Rows lie near named flat spaces through zero. A row that begins with a name and a colon came from that space; any other row is followed by the name of its block's space that it lies nearest.
q335-q492: [-18  -4   2  27   3   1   4  -3  -3   0   0  15  20  16   1  -3  -7 -16
 -12   4]
q20-q233: [  8  -9   0   0   5  -7  -3   4  -3  -1  -1  -3  -6 -15   0   3  -7   5
  -1   1]
q335-q492: [ 27  -5 -14   6  25  14  -7  -1   4   6 -15   1  -2 -30  16 -10   6   8
 -16 -18]
q20-q233: [-17 -14   4   4 -21 -15  -3  25  -5 -10  11   9   6   0   1  37 -23  -5
 -14  35]
q984-q681: [ 11 -26   9  -9 -16 -38  -5  28 -14  -8  -5  -7 -13 -33  -6  35 -23  14
   2  35]
q221-q240: [  5 -14   3  20   4   1   4  13 -13  -3 -17  -1   1 -19  -4  -8   3  13
  -7  -5]
q984-q681: [  2  23  -8 -29  -8  17  -7   7  15  -4  14  -8  -6   7  14  14  12   1
  -1   1]
q315-q414: [ -9  -7   7  10   6   2   6 -10 -10  -1   5  -5  -9   6 -18 -21  -2   6
  13 -16]
q335-q492: [-12  26   5  -3   1  15  -2  12   0  -9   9 -12  11  18   7  -2  16  -5
   1  -6]
q315-q414: [ 11 -16  -2  -5   0   5   5  -9  -4   4  -5  -5 -25 -17 -15 -17   2  21
  11 -17]
q984-q681: [ 10 -10 -15 -27 -25   9  -4  15  13  -1   4   6 -20 -19   9  32  -5  14
 -13  19]
q335-q492: [ 43 -17 -17  10  21 -32  -2 -36  14  30 -43  28  19 -27  18  -5  -7 -19
 -13  10]
q748-q945: [  4 -11 -12 -18 -11  17  -6  16   7  -6  15  -1 -24 -19   4  21  -8  18
 -11   4]
q984-q681: [-13   6   5  14 -19  22  21  -7  -3   4 -20   7   7  21 -14 -26  29   6
   4 -14]
q335-q492: [  9 -33 -29 -18  -8  37  -4  -2  15   2  21  13 -46 -31  -1  12 -18  28
 -19 -12]
q20-q233: [ -7   5  18  10 -13 -13   9  20 -17  -7 -16 -11  11   4  -9  -1  13   6
   9  10]
q335-q492: [  1  23  21 -12   4  -3  -2  25 -18 -16   2 -39  -7  -2  -8  -9  21  17
  24 -11]
q20-q233: [  6 -16   0  24  34  -6 -17  23 -14 -11   8  -6   4 -31  11   8 -24   2
 -19  -3]
q748-q945: [ -6  12   5  22  44  -1 -20  16 -10 -15  20 -13  20  -3  17   1 -14 -15
 -12 -10]
q315-q414: [  4 -14   3  17   3  -3 -19  77 -19 -28   0 -11  10 -47  25  50 -16  15
 -40  31]
q315-q414: [ 12   7  -7  -5  14  -3 -11   3   7   0   2   0   7  -9  18  11  -4  -8
 -10   4]
q335-q492: [-24  18  18 -10 -26 -29   7  -6  -1  -1   6   0  17  42 -10  11   0 -22
  21  27]
q748-q945: [-16  -1   9  27  -3   1  10   3 -10  -2 -10   6  18  15  -7 -11   5  -6
  -3   0]
q984-q681: [ -3 -28   4  25   5 -17   1   7 -14  -2  -6   8   3 -16  -7   5 -22   2
  -9  10]
q221-q240: [ 15  19  -5  17  28  33   3  -3  -1   3 -22  -8  11  -7  11 -38  34   7
  -6 -39]
q221-q240: [-24   0  21 -10 -11 -19  -6  25 -17 -21  32 -23 -12   9 -16  21 -20   5
  17  16]
q221-q240: [  7 -18  11   5  -1 -24  -1  15 -16  -5  -7  -9  -7 -22 -10   7 -12  12
   6  11]
q984-q681: [-20  19  -8 -13 -26  43  -2  38  10 -17  18  -1   1  12  16  28  15   7
 -23   9]
q20-q233: [ -8   2  10  28   4  12  10  11 -16  -5 -16  -4  12   3  -8 -23  17   7
  -2 -15]
q315-q414: [-25  19  10  20   6   1   1   2  -4  -6   8   2  29  33   4  -4   3 -23
  -3   2]
q20-q233: [ 17 -21  13   7  -3 -24   4  19 -22  -4 -24 -14 -11 -34 -14  -1  -1  24
   9   6]
q315-q414: [ -4   4   0  -2 -20  13  14  -5   2   5 -13   5  -1  11  -8 -10  19   6
   4  -3]
q335-q492: [ 10 -30   1  21  -6 -60  10 -41   3  28 -33  38  25   4  -6   4 -27 -32
   1  35]
q984-q681: [ 21 -16 -16 -17  19 -16 -21  -5  12   3  18   5 -14 -29  16  26 -33  -5
 -11  11]
q984-q681: [ -8  17  31  12  43 -51 -25  23 -26 -22  25 -36  23   1   5  11 -26 -21
  17  11]
q221-q240: [  5  17  12   1  16  13  -3  23 -15 -14  -2 -31  -4 -11  -1 -17  21  18
   9 -23]
q748-q945: [  5  15  13   9  -7 -37  18 -41   2  23 -39  12  32  32  -9 -27  20 -28
  25   8]
q748-q945: [-19  13  -2 -16 -29  13   2  15   9  -7  14   4   2  21   5  24   5  -4
  -6  18]
q748-q945: [  6  -3  -4  -8 -10  -3   3  -5   5   6  -7   5  -4  -3   0   4   2   2
   1   6]
q221-q240: [-19  -3  -3  16   7   1   2 -23   6   6  12  19  13  26  -2  -7 -14 -22
  -4  -2]
q20-q233: [-13   7  -8   1 -11  23   8 -16  12   6   4  14   3  24  -1 -10  10  -6
  -4  -9]
q315-q414: [ 10   3  -3   9  21  17   0  -7  -2   2  -7  -7  -3  -8   1 -26  12   8
   1 -28]
q315-q414: [ 16  -6  -7  -6   0  14   6  -9   2   7 -13  -3 -18 -15  -6 -18  14  18
   5 -19]
q748-q945: [  9  -9  -3  -5 -12  -5   8 -11   3   9 -14   7  -7  -5  -7  -4   4   6
   5   2]
q748-q945: [ 18 -17 -15 -11  14  10 -16  15   4  -5  14  -4 -23 -37  11  18 -18  16
 -15  -3]
q221-q240: [-12  11  -1  22  16  29   3  -2  -2  -3   1   0  12  13   3 -25  14  -3
  -8 -26]
q221-q240: [-18  27  16 -21   8  -7 -11   4  -4 -15  36 -29  -6  25  -5   2  -3  -7
  26  -5]
q20-q233: [-12   6  -1   1  -6   5   0   1   4  -2   8   6   8  15   4   6  -1  -9
  -5   6]
[-20 -13  21  43  41 -34  -2 -26 -22  -1  14  -1  18  18 -20 -30 -31 -24
  17 -14] | q221-q240
[  3 -21   3  26  13 -14   7 -20  -9   9 -14  11   5  -5 -12 -21 -10  -3
   3  -8] | q984-q681
[-26   2  14  -5 -23 -12   7   3  -7  -7  15  -3  -2  26 -17   9  -7  -4
  15  15] | q335-q492
[ -7 -15   8  17   5 -17  -6  22 -15 -10   5  -2   6 -12  -1  16 -20   0
  -8  15] | q984-q681
[ 10  -6  -3 -17 -13  -6   5 -11   5   7  -6   1 -15  -5  -7  -1   3   8
  10   3] | q20-q233
[ 23  22  14 -27   2 -25  -3   5  -6  -1 -14 -30  -5  -9  -2  -4  20   8
  29   1] | q335-q492
[  3  -7 -13  14  -1  15   6 -13  10  11 -14  23   9   1   7  -7   4  -6
 -17  -4] | q221-q240
[ 10  -4  -7 -20 -24   3  10 -14  10  11 -12   7 -15  -1  -7  -1  11  10
   8   3] | q315-q414
[  7  -7  -3 -10 -16   7  10  -9   3   7 -10   2 -16  -4 -10  -8  10  14
   8  -5] | q315-q414
[ 11   5  -3 -18   1 -16  -4 -16  10   8   1   0  -3   2   4   5  -4  -9
  10   7] | q221-q240
[-22 -16  17  32 -11  15  11  39 -30 -20  -5 -11  -2  -8 -19  -7   5  25
  -5  -6] | q315-q414
[ 10  46  26 -44 -15 -28   4   0  -5  -3 -10 -42  -3  20 -11 -10  37   4
  51   3] | q984-q681
[ 55 -14 -12 -17  19 -24  -6 -17   6  18 -34  -3 -15 -50   9  -7   3  13
   5  -4] | q335-q492
[ -5 -13  -2 -12 -23  21  11   3  -2  -2   5  -4 -31  -5 -19  -6   7  27
   8 -10] | q748-q945
[ 26   0   7  -7  21 -21  -8   4 -10  -1 -11 -22  -8 -27   0  -8   2  11
  14  -7] | q20-q233
[ 19 -30   5  12  16 -42   1 -22 -11  12 -16   5  -5 -23 -14 -10 -24  -1
  12   4] | q984-q681
[-15  -6   2   3 -10  22   4  14  -7 -10  12  -5 -14   1 -10  -2   2  16
  -2  -9] | q748-q945
[ -5  24  13 -10  -3 -13   9 -25   1   7  -4  -9   8  32 -12 -22  17 -12
  30  -7] | q748-q945
[ 31 -23 -11   3   7 -19   0 -14   4  16 -27  15  -2 -32   5   1  -8   2
  -8   7] | q748-q945
[ -2  13   1 -47 -35   2  -6  30   7 -13  19 -18 -22  -2   3  39   5  15
   7  24] | q221-q240
[-48  -2  18  53 -19  13  12  44 -23 -21  -2  11  38  27  -3  11   1  -8
 -26  18] | q20-q233
[  3  17  -6  -4  19  14  -5 -18  10   4   7  -2   4  11   9 -16   8  -9
   2 -20] | q20-q233
[ 10  -8  -4  -8 -15   8   6   6   1   2 -12   1 -13 -14  -4   1  10  17
  -1   0] | q315-q414
[ -3   8   7   5   1 -12   2  -2  -3   1  -6  -1  14  10   1  -2   4 -10
   5   5] | q335-q492

Each name stands for a flat space through zero: a line, a plane or more. A row that begins with a name and a colon came from that space; any other row is followed by the name of the space it lies nearest, among the names in its block.
q303q144: [-16 -21 -18   4 -16   1   6 -16   6  14   9 -15   0  23   1 -17  21 -25
  34   4]
q989q123: [ 12  19 -48  36   5 -38 -14   1 -17 -27  -3  22  11 -49  25  20  -9  37
 -45  14]
q154q84: [  3  24  23 -21  15   0 -16  21 -13  -3  -3   0  -3   1 -22  -7  39 -16
 -16 -16]
q989q123: [ -5  -4  -6 -17  -1  -3  15 -14   0   7   0  -2 -18   9   5   3  -1  -6
  13  -4]
q154q84: [ -8 -10  -6   8   7 -12 -18 -14  -9  -6  -7   3 -11  -5 -25 -10  31 -23
   8   6]
q16q392: [ -6  16 -22  18   0  -5 -24 -17   2  40   8 -13  -6   0   4  -9   8  10
  29  -7]
q989q123: [ -6   8 -16   9   0  -5  11  -8  -1  11  -7  -3  -1   1  19  11 -27  13
   6  -9]
q16q392: [  3  19   5  13  10  13 -33   4  12  24  24  26  -7  14 -10 -13 -28  18
 -17  -3]
q303q144: [ -4  -8  -8 -10 -37  23  11  -6   1  33  26 -17  -2  31   8 -10  28 -30
  11  -2]
q40q368: [-10  17  64  26 -34  36 -28 -16  14  -2   8  17  15  -4  17 -14  12 -36
 -13   8]
q303q144: [ -1   1   1   6  -4   2  -6   2  13   0  13   3  10   4  10 -12  -3   6
   6   6]
q40q368: [ -3  -5   0  -4  17 -28 -12 -19   7 -30  -6  11 -12 -26   1 -11  22   0
  16  17]
q154q84: [ 15 -27   5 -10  -1   4  13 -18   3  -2 -11  -8 -19 -20 -11  18 -15  13
  15  15]
q16q392: [  9 -31  -8 -26 -12   1  28 -10   9 -13  11   2 -15   3   5   4  -4  -2
   3  19]
q16q392: [-41  -7 -26  37   3 -31 -19 -19  -6 -19 -10   5  13  13  -4 -31  43 -46
  23   2]
q40q368: [ 14 -38   5 -31  15  -5  18  10   7 -27  -3  -4  -8  -1 -27  -2   3   5
  10  16]
q16q392: [  2  16   9  14  10   7 -15  -2   9  17   0   7   0  -4   5   3 -36  26
   1  -6]
q154q84: [ -5  15 -13   4   3 -12  -3   8   1 -13  12  20   6   5  16  -7  -4   3
 -22  -1]
q16q392: [ 18 -12   2 -30   8  -3  13  -4  16  -9  12   7 -19 -10   6   4 -18  27
   5  14]
q16q392: [ 26   4   2 -21 -12  15  10   4  -3  24   8 -17 -11 -14   4  21  -3  23
  -3  -1]
q303q144: [ -2 -12   7 -15  23 -14   0 -31 -13  -6 -29   5 -41 -18 -29  14   5 -12
  13  -1]
q154q84: [ -3  11  -2  -4   2  -3  -6  22   4  -5  14   0  17  12   4 -18  20  -3
  -5  -4]
q154q84: [-14   1 -13  -2  -7  -2  -4  14   1  -8  25  18   8  35  -2 -26  21 -28
 -20  -1]
q303q144: [ -9  -3  27   8  31 -14  -7  26  22 -35 -20 -16  41  -9  -1 -24   0  20
  39   2]
q784q73: [ -6  18  23 -11  -7  19  -6   0  16  10  26  24  -6  26  14 -16 -13  -9
 -14  -5]
q154q84: [ 19  -5  19 -30   6   7  13  -2  -4  -8  -7   6 -24 -15 -10  21 -12   9
 -15   3]
q40q368: [-15  25 -13  28  12 -30 -37  -3  -5 -29   7  35   7 -12   6 -22  27 -13
 -29   6]
q40q368: [ 14   9 -27  -4  -6 -14 -13   8   9  -1  33   4   6 -12  18 -13  24  21
  -7  16]
q40q368: [  3 -21 -17   8   7 -15 -23   3   0 -21  14  17  -1  -3 -28 -21  30 -10
 -11  22]
q784q73: [-10 -21 -39  15   6 -19  15 -12 -15  -3 -18  -3  -8   2 -10  12 -13  -2
   6   0]
q784q73: [  7   7   2 -12  -1   8   1   6  20  20  19 -12   4   7  16 -10  -9  24
  23  -1]
q784q73: [-10 -13 -46  -9  25 -32  42  22 -13 -26 -21  -4  10  16   4  13 -29  16
  -4 -13]
q303q144: [ -9  -1  14   3  16  -9   4  12  14 -21 -13  -9  24  -2   8 -12  -5   9
  25  -1]
q154q84: [ -8  -7 -17  15   4 -11 -11 -13 -15   2 -11   4 -11  -2 -21   1  13 -17
  -2   0]
q40q368: [-23  12   4  -5 -15  10  44  22   3   0  -7 -20  34  37  42   1 -20 -11
   9 -26]
q784q73: [ 21 -17   1  -5   4   0  12  12  12  -4  -7 -27  15 -24   3  11 -16  41
  24  12]
q303q144: [ 14  -5 -36  29   1 -10 -12  24 -26  -3  -7  -4  18 -17 -23  16   4  15
 -36   3]
q40q368: [ -2 -24 -58  -2  17 -41   0 -29   0   8  -5 -22 -22 -18  -7  -5  24  16
  55  13]
q16q392: [ -5   7  -2  20   9   5 -21 -13  18  22  13  19  -7   9   3 -10 -43  22
   7   1]
q784q73: [  1   5   9  -3  32 -13  -1  -7  -4 -19 -22  27 -21 -14 -11  15 -40  17
 -17  -4]
q784q73: [  2  13  -5   2   7 -11 -18  -1 -10   9  -7 -16  -1 -18  -9  -2  36  -1
  14  -5]
q784q73: [-12  24   6 -22  19  -9  19  19   6 -16   3  19   4  24  23  -7 -25   6
 -16 -19]
q989q123: [-10   6  -3  -9 -13   0  25 -16  -2   1  -3   4 -10   8  29  11 -13 -11
  -1  -7]
q784q73: [ 17  -1  32 -14 -13  21   6  24  16 -10  13  -8  23  -4  11  -4   0  12
  -5   9]
q154q84: [-13 -10  24  18 -21  33   5 -30  -2  42 -21 -22 -10  13  -7  15 -21 -22
  31 -13]
q989q123: [ 12   3  12 -20  -7   1   3   6   2  -9   7  -8   2 -13   7  -1  27  -1
   0   6]
q989q123: [ 12   5  31 -17 -19  13  -9  -5 -10 -16   8  17 -15 -15  -7   4  40 -32
 -37  10]
q784q73: [ -3 -15 -19   3  -1  -5  17   0   0  -2  -3  -7   4   6   4   5 -15   7
   8   2]
q40q368: [ -5  16  -9  17   1 -11 -20 -26  -2  15  -3   1 -12 -19  10   1   7   4
  12   0]
q989q123: [ 13  -7  -5  10   8   6 -11   5  -7  22 -11 -19  -1 -11 -26  11  -7  19
  11  -3]
q16q392: [ 14  -3   3  -4  -7  10  -3   1   1   2  13  12  -8  -3  -4   5  -8   7
 -21   9]
q989q123: [  4  -9  17  -3  -1  14  -6   6   0   7  -2  -9   1   5 -23  -3   9  -8
   6   0]
q40q368: [  0  -6  10 -10  -7  11  17  10   4  -1   0  -8   9  12   5   2  -8  -2
   3  -4]
q989q123: [ 18  -3 -17  13 -11 -13   2   5 -20 -27  -9   3   9 -39   5  23  15   8
 -36  15]
q16q392: [  9  10 -35  13  -8 -30 -17 -32 -13  14  -9 -30 -10 -53  15  11  52  12
  33  10]
q303q144: [  4  17  15 -10  -7  11  10  11   3   0   6   4   6   4  20   6 -13   6
 -16  -7]
q303q144: [-16  15   7 -16  43 -17 -12 -15  -7  -2 -16  31 -41  13 -27  -4 -15 -10
  -4 -19]
q989q123: [-17  10  23  17 -15  12   5  11   9 -17   2  13  30  17  25 -10 -14 -17
 -16  -4]
q303q144: [ 15  -1   3   5 -29  18   4  16   5   6  17 -16  25  -6  17   3  10   8
  -8   9]
q154q84: [ -6  36   5  25  14 -12 -20  -5 -10   7 -24  -5   7 -26  11  10  -4  14
   3 -16]
[ 14 -36  13  -1 -17  28  17  14   7 -17  13  21   6  17 -15   7 -38  -2
 -38  20] | q784q73
[ -1  25 -26  11   0 -20 -15 -21   0  19   6  -4  -9 -22  26   2   9  19
  16  -1] | q40q368
[ 20 -13  34 -36  -7  24  14  28  27   4  16 -34  21   4   3 -13  13  18
  34   7] | q154q84
[-15  22 -25  34  19 -41 -33 -10  -2 -23  -5  17  10 -25  13 -17  20   6
   0   6] | q154q84
[ -5  -6   2 -10  -1  -2  14  12  12 -10   3 -13  18  10  13 -11   4   3
  19   1] | q989q123
[ -8  17 -24  27   0 -14  -3   6   3   1   2   1  22  -3  28  -2 -18  21
  -2  -4] | q154q84
[ -1  20  -4  -7   3  -5  -1  25   3  -9  17   9  16  12  14 -12   7   5
 -19  -7] | q154q84
[  5 -18 -32  23  -8  -8 -15 -15  -5   7   9   5  -8 -10 -13   0   6   2
  -4  17] | q303q144
[ 13   1   4   1 -10  13  15   6  -7  20 -16 -33   9 -15   6  25 -11  19
  14  -9] | q989q123
[  0  -4  -2 -13  -9  14  20   2   1  26   0 -24  -1  17   5   6  -8   2
  21 -12] | q16q392
[  4  -8  -2   1  25 -13 -10   3 -19  -9 -27  -4 -11 -16 -40  10  12  -2
  -2  -4] | q303q144
[ 12  -5  -5  11  -9   3 -11   1   2   1   9  -1   6 -14  -2   2   4  10
  -7  13] | q303q144
[ 18 -16   9   2   9  10 -13  -6   2   3   0  14 -18 -12 -29  10 -25  17
 -12  14] | q784q73
[  4   2  23   6  -9  11 -19   1 -11  -9   0  12  -2  -8 -19  -1  28 -27
 -27   5] | q784q73
[ -4  13 -45   6 -12 -13   4  34   0  -2  34   1  32  24  26 -20  17   6
 -21  -2] | q40q368
[  4  -8  -8  13   6  -5  -6  -8  -9  11 -20 -21  -1 -19 -16  12   4   8
  20  -1] | q154q84
[  7   9  34 -16  10  11   4  19   7 -24   3  27   1   5   0   1 -26   6
 -34  -1] | q784q73
[-13   1  13   4 -13  17  -4   5   6  17   8 -12  13  27  -2 -17  15 -23
  16  -9] | q154q84
[ -5  -1  -7   4  -2   3  -9  -9  -4  10   8  15 -14  14 -12  -4  -1 -14
 -12  -1] | q784q73
[-18  -7  16  22 -29   7   9 -20  -6 -20 -13   4  11  -4  19   4  12 -40
  -7   7] | q784q73
[  3 -17  15   7 -13  15   9  -9  10  -8   1  12   0   0   5   7 -29   0
  -8  13] | q784q73
[  3  10 -25  11   6 -19   3   5   2 -14   3  11  10 -14  24   5 -21  29
 -14   5] | q154q84
[-10 -22  20 -10 -11  17  47  12  -2 -17 -23 -13  17  22   7  16 -28 -16
   1 -10] | q16q392
[ 29 -23  18 -10  -8  22 -19  12   6  -4  24  13  -7  -6 -35  -5  12   3
 -26  25] | q40q368
[ 10   1   2   6 -18  11  -7   0  12   6  21   3   8  -6  15  -4  -2  11
  -5  13] | q303q144
[ 14 -25   8   8   1  20  -3  11 -11  20 -19 -30   6  -4 -44  13  -1   4
  14  -1] | q989q123
[ 29 -25   0 -25  -6  22  21  46  19   0  28 -13  24  17  -6  -3 -23  37
  -7  12] | q784q73
[-12 -19 -31  35  -9  -5  -4 -11   0  16  -5 -20  15   5  -3  -5   0  -1
  30   5] | q154q84
[  2  28  26 -10  18   3  13  53  -8 -19 -19 -11  38   4   5   7 -10  14
 -22 -27] | q303q144
[  7  15 -32  21   2 -21 -18 -27 -26  -3  -4  36 -32 -31  -1  25  -9   4
 -49   7] | q989q123

Each name stands for a flat space through zero: a line, a plane or more. A row that begins with a name and a colon came from that space; any other row is followed by the name of the space it lies nearest, among the names in its block.
q476_q741: [ 33  11 -27  53   2 -21 -13 -12  13  12 -15  11 -20   7  20  36  16   2
  -1 -11]
q229_q237: [-12 -25  44  10  30   1  27  -6 -14  -1  15   5  -2 -38 -24 -29  31   8
  18  -7]
q584_q421: [  9   8  -8 -11   1  -6  19  -1  -1 -11  -3   7  -8 -31 -13  11  20   7
  -3 -14]
q497_q851: [ 14  21   7 -19 -28  11  13 -17 -11  -3  -6  -8  30  12  -5  -1 -11   4
 -25  -9]
q302_q603: [-34 -12   6  -5   1 -14 -10 -38 -17  33   5  -1  41  56 -28   4 -81  13
  21  55]
q584_q421: [ -4   0   0 -19   7   6  23   5  -3 -12  14  11 -14 -23 -23  -7  20   8
   0  -3]
q584_q421: [-13  -2 -10 -18   4  10  -7   8   4   2   9   1  -2  11  -4  -3 -17  -2
   5  19]
q229_q237: [-27  -8  15 -29  -6   6  -7  -4  -9   6   2 -13  32  21  -8 -15 -44  -3
   5  23]
q497_q851: [  0  -3  -8   8  14  -2   6 -11   0  11   8  12  -9   0 -14   7  -1  10
  12  13]
q302_q603: [-35 -31  10  17   8 -47 -27  12  -2   0 -24 -14   2 -10  17   5 -18 -12
  32  -3]
q229_q237: [-14  21 -38 -68 -38  11 -27  24  10 -10 -18 -21  21  24  22  12 -54 -17
 -14  11]
q302_q603: [  6 -10 -13  18   2 -21  10  -6  -5  22 -16  10 -24 -23   8  16  18   8
  34 -21]
q497_q851: [ 19 -10   7  54  31   6   1  -5   8  16  13  15 -29  -4   5  -3  36   4
  12  -1]
q476_q741: [  8   8 -31 -11  -7  12   8   7   4  12   5  14 -30   2   2   8  10   5
  10  -3]
q302_q603: [  2  20 -12 -24   5  21   5  -4   7 -17  25   8   9  19 -29   1 -16   6
 -31  33]
q557_q854: [ -9  -7  22  -3   1  -1   3  -6  -8  -1   0  -7  19  -1  -6 -11  -8   0
   0   2]
q229_q237: [ -7 -12  34 -11   9  31   6  15  -3  -4  13 -10   5 -13   6 -37  18  -8
   0  -7]
q229_q237: [  9  -2  -7  12  13  10   2  18  11  -7  11  10 -33 -16   7  -5  36  -3
   1 -10]
q557_q854: [ 15  13 -18 -25 -25  46  19   5  -5  25  14  11 -23  20   8 -15  12   6
   5 -10]
q584_q421: [ 14   1  -5  48   2 -32 -24 -25   4  19 -24  -5  17  20  18  31 -23  -1
   5   5]
q557_q854: [-6 -7  7 13  0 -4 -6  1 -1  1  4 -1 -1 14  2 -6 -2 -2  0  4]
q497_q851: [ 10  21   5  -9  12  -5   3 -41  -2  -3  -3  -3  56   6 -33  23 -45  12
 -24  35]
q584_q421: [-20 -19  -1  21  37 -18 -18   7  11  -4  11   7 -13  -3 -10   5  -8  -2
  15  29]
q229_q237: [ -9  -7  28  -6   0  16   0  -4  -8   5   5 -11  22   9   1 -23 -11  -4
  -1   5]
q476_q741: [ 19  17   8 -21  -4  29  17  -4  -1  -7   6  -2  14 -12  -6  -9  11   2
 -20  -7]
q476_q741: [-11  -4   8 -33  -8  13   7  15  -5  -6  -3  -9   4 -18   4 -17   3  -6
   5 -12]
q476_q741: [-26 -11  -4 -29  -5  15   0  14  -4   7  15   2 -11  17  -5 -19 -15  -1
  15  15]
q302_q603: [-23 -24 -11  23   1 -46 -16  -2  -5  20 -22   1 -13   2  11  18 -17   0
  41  -2]
q229_q237: [ -3 -10  30  26   6 -28  17 -43 -22  14  -7   2  32   0 -26   5 -15  17
  10   4]
q497_q851: [  3   7  44 -19  -5  16  35 -22 -20 -16  13  -4  37 -11 -34 -26   8  11
 -26  -6]
q476_q741: [  3  -9  -2   8 -26   2 -29  32   6  12 -32 -23 -12  -2  67  -7  11 -26
  18 -41]
q476_q741: [ 12   7  -1  -9  -5   4   8   4   0  -6  -9  -3   1 -24   7   3  16  -2
  -4 -19]
q557_q854: [-13   9 -12 -47  15 -25  28  -4  -2 -38   1   9   9 -56 -51  21   0  15
 -10   8]
q302_q603: [  3  -7  -7  13   3 -19 -11  36  14 -27 -14  -5 -33 -39  28   4  44 -16
   0 -35]
q302_q603: [ 32  11  34  -5  -9  51  39 -42 -24  43   5   0  32   3  -6 -24   6  16
   5 -13]
q584_q421: [  4  17 -15 -53 -34  28  -8  31   6 -13 -14 -20   6  -5  32  -8  -4 -18
 -16 -22]
q557_q854: [  4  12 -26 -38  -5  17  21   2  -1   5   6  12 -14 -15 -14   6   4  10
   7   0]
q557_q854: [  8  12   2   7 -14   2  11   8   1 -29  17   8 -15  12 -12  -8  28   2
 -35 -10]
q476_q741: [  4   2 -14  16   5  -4  -2  -8   3   8   8  12 -12  18  -7  10  -5   6
   2  14]
q584_q421: [-10  -9  -7  16  21 -14 -15  -3   7   5   3   4  -3   7  -5  11 -17   0
  11  24]
q497_q851: [ 20   6  37  18  -4  17   9  -7  -5 -11   3 -10  20  -3   5 -20  25  -4
 -27 -20]
q497_q851: [ 26  16  26  -1 -35  27  24  -9 -15  -3   1  -7  14   9   8 -24  28   1
 -29 -36]
q302_q603: [-21 -10  26   3 -12  -1 -25   3  -5   0  -3 -21  31  36  15 -19 -34 -14
  -7  11]
q584_q421: [  5   3   2   4  -3   0  12 -16  -7   9   3   6   3   7 -12   2  -1   9
   1   2]
q497_q851: [ 20  -6   7  46  17   7  -6   3   9  10   5   6 -23   0  19  -4  33  -4
   4 -10]
q229_q237: [ 14  17 -16 -32 -20  30 -11  32  14 -14  -8 -14  -5  -6  33  -6  11 -18
 -19 -20]
q557_q854: [-13  -6  42   0 -12   5  13  -6 -16 -16  15  -8  22  16 -16 -32   3   1
 -21  -4]
q557_q854: [-21 -11 -32 -18  24 -24  -6   0   6  12  -9   9 -10 -23 -13  28 -27   7
  37  25]
[ 10   7  -6  24  -8   0 -14 -12   3  12   0   0   6  38   9   8 -16   0
  -9  11] | q229_q237
[ 19  14 -16  -5  -4  15  10  -1   4   4   2   8 -11  -5   1   7  14   4
  -5  -8] | q476_q741
[ 41  16  -3  37  -7  21  18 -27  -4  28   7  16 -11  20   3   5  25  14
  -6 -12] | q497_q851
[-13 -22  20  14   4 -21  -8   4  -6   7 -21 -12   4 -21  19  -5   3  -8
  26 -19] | q302_q603
[ 26  16 -27  20  -2   4   3 -26   2  28  -1  15  -6  22  -2  26  -9  13
   3  10] | q497_q851
[ 2  2  2 -6 -4 11  0  3  0  2  2 -2  1  4  4 -6  0 -2 -3 -1] | q476_q741
[-10  -2  16  -5  14  -6  10 -14  -6 -11  12   3  19  -2 -32  -4 -11   9
  -9  20] | q476_q741
[ -4  -5  13   7   3  23 -11   6   3   7  14  -4   2  27  10 -21  -6  -7
  -4  12] | q229_q237
[ 22  13 -13  -4 -23  39   8   6   0  19   9   6 -21  24  20 -12  18   0
  -4 -15] | q557_q854
[-10   2   7 -26 -21   1  -2  14  -4 -16  -8 -14  12  -2   9 -11  -5  -9
 -11 -14] | q497_q851
[ -1  -6  22  15   0  -1  -8  -4  -3   3  -4 -10  16   8  10 -10  -4  -6
  -2  -3] | q557_q854
[  2  10  14 -16  -8   2   4 -11  -5 -12  -4 -11  33   0  -9  -2 -15   0
 -21   2] | q497_q851
[ -4  -4   5   1   1 -10  -1   1  -1  -5  -7  -4   4 -11   1   1   1  -2
   2  -6] | q476_q741
